Below are the code and all the weights of a small trained network. Each question names an input and a class and asks about switching units off, where a switched-off unit gives its printed mean instead of its output.

import numpy as np


def w(rows, s, z=0):
    codes = np.array(rows[::2]) - 128.0
    scale = np.full(codes.shape[1], s)
    scale[-1] = z or s
    return codes * scale


def f(y):
    return y / 2 * (1 + np.tanh(0.7978845608 * (y + 0.044715 * y**3)))


def log_softmax(a):
    a = a - a.max(-1, keepdims=True)
    return a - np.log(np.exp(a).sum(-1, keepdims=True))


def net(x, mask):
    res = np.array(x, float).reshape(1, 5) / 4 @ E
    y = f(res @ A[0][:, :-1].T + A[0][:, -1])
    res = res + np.where(mask, y, B[0][:, -1]) @ B[0][:, :-1]
    return log_softmax(res[-1] @ U[:, :-1].T + U[:, -1])


A, B = {}, {}
E = w([
[157,255,177,170,71,120,89,201,101,148,109],'x0',
[83,143,201,142,97,86,85,65,179,62,187],'x1',
[180,136,187,116,203,6,182,127,76,119,111],'x2',
[162,134,51,173,78,47,165,72,158,125,90],'x3',
[216,136,110,128,116,168,164,144,123,47,161],'x4',
],0.0077)
A[0] = w([
[143,104,155,93,133,82,163,156,91,110,117,18],'N0',
[35,122,105,152,83,146,68,113,176,215,97,122],'N1',
[173,148,154,123,89,117,162,126,148,1,232,148],'N2',
[125,69,99,91,188,151,127,117,165,125,153,74],'N3',
[90,133,163,63,188,157,92,159,101,110,162,58],'N4',
[151,103,51,129,118,188,148,187,86,143,82,216],'N5',
[129,170,194,98,172,61,185,89,97,111,113,73],'N6',
[130,140,32,175,56,60,186,73,182,124,81,52],'N7',
[70,75,93,84,153,96,139,100,135,84,119,33],'N8',
[140,105,80,111,108,173,178,167,86,192,81,1],'N9',
[25,117,165,179,69,123,11,57,225,80,178,112],'N10',
[169,27,93,104,114,187,182,76,192,99,141,109],'N11',
[47,109,96,109,86,208,76,120,187,104,139,79],'N12',
[187,133,85,179,88,229,101,120,199,86,136,97],'N13',
[123,112,210,121,80,106,117,84,175,90,160,16],'N14',
[170,201,133,192,37,137,88,192,124,104,80,73],'N15',
[130,169,95,168,120,125,80,192,109,100,163,62],'N16',
[144,119,117,46,164,168,77,189,130,139,190,103],'N17',
],0.0096,0.0088)
B[0] = w([
[68,158,135,85,156,23,248,224,13,17,188,132],'N0',
[196,55,144,112,186,95,176,156,84,110,186,196],'N1',
[127,126,97,78,198,158,119,203,175,135,117,205],'N2',
[95,178,151,137,133,108,113,159,93,185,143,163],'N3',
[108,189,154,230,17,161,249,132,156,96,154,157],'N4',
[145,159,94,78,159,120,102,194,194,101,91,222],'N5',
[174,80,77,108,120,60,159,195,49,80,213,177],'N6',
[106,155,215,193,44,193,219,118,179,99,144,197],'N7',
[109,176,139,95,122,122,66,132,70,183,183,150],'N8',
[28,196,70,35,119,44,195,240,125,53,25,149],'N9',
[124,162,77,92,166,142,118,172,174,130,72,250],'N10',
[53,150,183,131,174,126,62,112,97,208,189,207],'N11',
[160,106,111,144,103,84,170,117,74,82,156,196],'N12',
[204,112,94,146,141,18,198,131,63,64,204,184],'N13',
[44,230,128,13,164,18,219,212,116,82,22,153],'N14',
[41,128,162,148,140,128,64,81,78,208,173,183],'N15',
[117,161,153,102,158,125,111,121,112,180,177,136],'N16',
[107,140,189,172,120,134,201,121,186,123,158,159],'N17',
],0.011,0.012)
U = w([
[158,111,132,133,127,113,146,129,93,118,143,88],'0',
[103,150,118,114,130,126,130,141,148,133,87,78],'1',
[86,153,156,140,121,132,101,118,100,172,148,102],'2',
[111,140,171,164,81,161,164,127,162,118,140,100],'3',
[143,123,138,133,135,132,128,131,137,141,131,206],'4',
[146,97,111,143,122,175,80,100,151,120,113,167],'5',
[38,95,99,157,88,148,121,4,20,31,11,3],'6',
],0.027,0.028)

Each question gives the input, the list of numbers given to net, and the class t.
The units are the neurons (one row each of A and B). Each row of codes is followed by its name. A weight is (code - 128) times the scale printed after its matrix; where a second scale follows, it is the last column's (A, B and U).
mask holds one flag per neuron, in row order. A switched-off neuron (its flag False) gives its mean, the last column of its row in B, instead of its output. The means were averaged over made-up inputs and are rounded, as every weight is.
A unit's drop is (log p(t) with every unit on - log p(t) with that unit switched off) / (log p(t) with every unit on - log p(t) with every unit switched off).
The circuit of an input: a set's keep is (log p(t) with only the set's units on - log p(t) with every unit switched off) / (log p(t) with every unit on - log p(t) with every unit switched off). Starting from the 12 units with the biggest drops (on a tie, the unit counted first), units are removed one at a time, each time the one whose removal leaves the highest keep (on an exact tie, the one counted first), for as long as the keep stays at least 0.8.
units of the circuit, in order: the units of the circuit, biggest drop first
most important unit: the unit with the biggest drop
top k neurons: the k neurons with the biggest drops, biggest first
drop when u is switched off: that unit's drop, to one decimal
input [8,0,-7,0,2], class 2: most important unit => N15
input [5,1,-5,6,0], class 3: top 4 neurons => (N7, N11, N6, N2)
input [-7,8,2,4,2], class 1: top 3 neurons => (N14, N10, N2)
input [-8,-1,6,8,4], class 2: top 2 neurons => (N11, N8)
input [5,5,2,-3,-6], class 4: top 3 neurons => (N11, N5, N9)
input [4,-5,0,4,1], class 1: top 3 neurons => (N5, N11, N1)
input [-4,4,-3,5,0], class 3: top 4 neurons => (N7, N5, N6, N15)
input [-5,6,3,8,-1], class 3: top 2 neurons => (N7, N5)
input [2,3,4,5,0], class 3: units of the circuit, in order => (N7, N1)
input [-2,6,-5,-3,-4], class 1: top 3 neurons => (N10, N14, N6)
input [6,-7,-2,-5,-1], class 1: top 2 neurons => (N5, N9)
input [0,5,5,-4,-2], class 0: top 3 neurons => (N6, N5, N7)
input [6,8,-8,-4,4], class 0: top 2 neurons => (N13, N12)
input [8,-6,1,0,0], class 2: units of the circuit, in order => (N15)
input [7,-1,4,7,-6], class 2: top 3 neurons => (N15, N4, N17)
input [6,-8,2,5,1], class 1: top 2 neurons => (N5, N9)
input [5,-7,-4,-6,5], class 1: top 4 neurons => (N5, N9, N7, N1)
input [-5,-3,-5,-8,-5], class 3: top 2 neurons => (N4, N17)
input [-4,4,2,-4,2], class 1: drop when N2 is switched off => 0.5
input [0,4,1,-6,2], class 3: most important unit => N4
input [7,1,8,-5,-6], class 0: drop when N11 is switched off => 0.2
input [-8,-3,-3,8,-1], class 2: drop when N8 is switched off => 0.3
input [3,-7,-7,-1,7], class 0: drop when N2 is switched off => 0.3
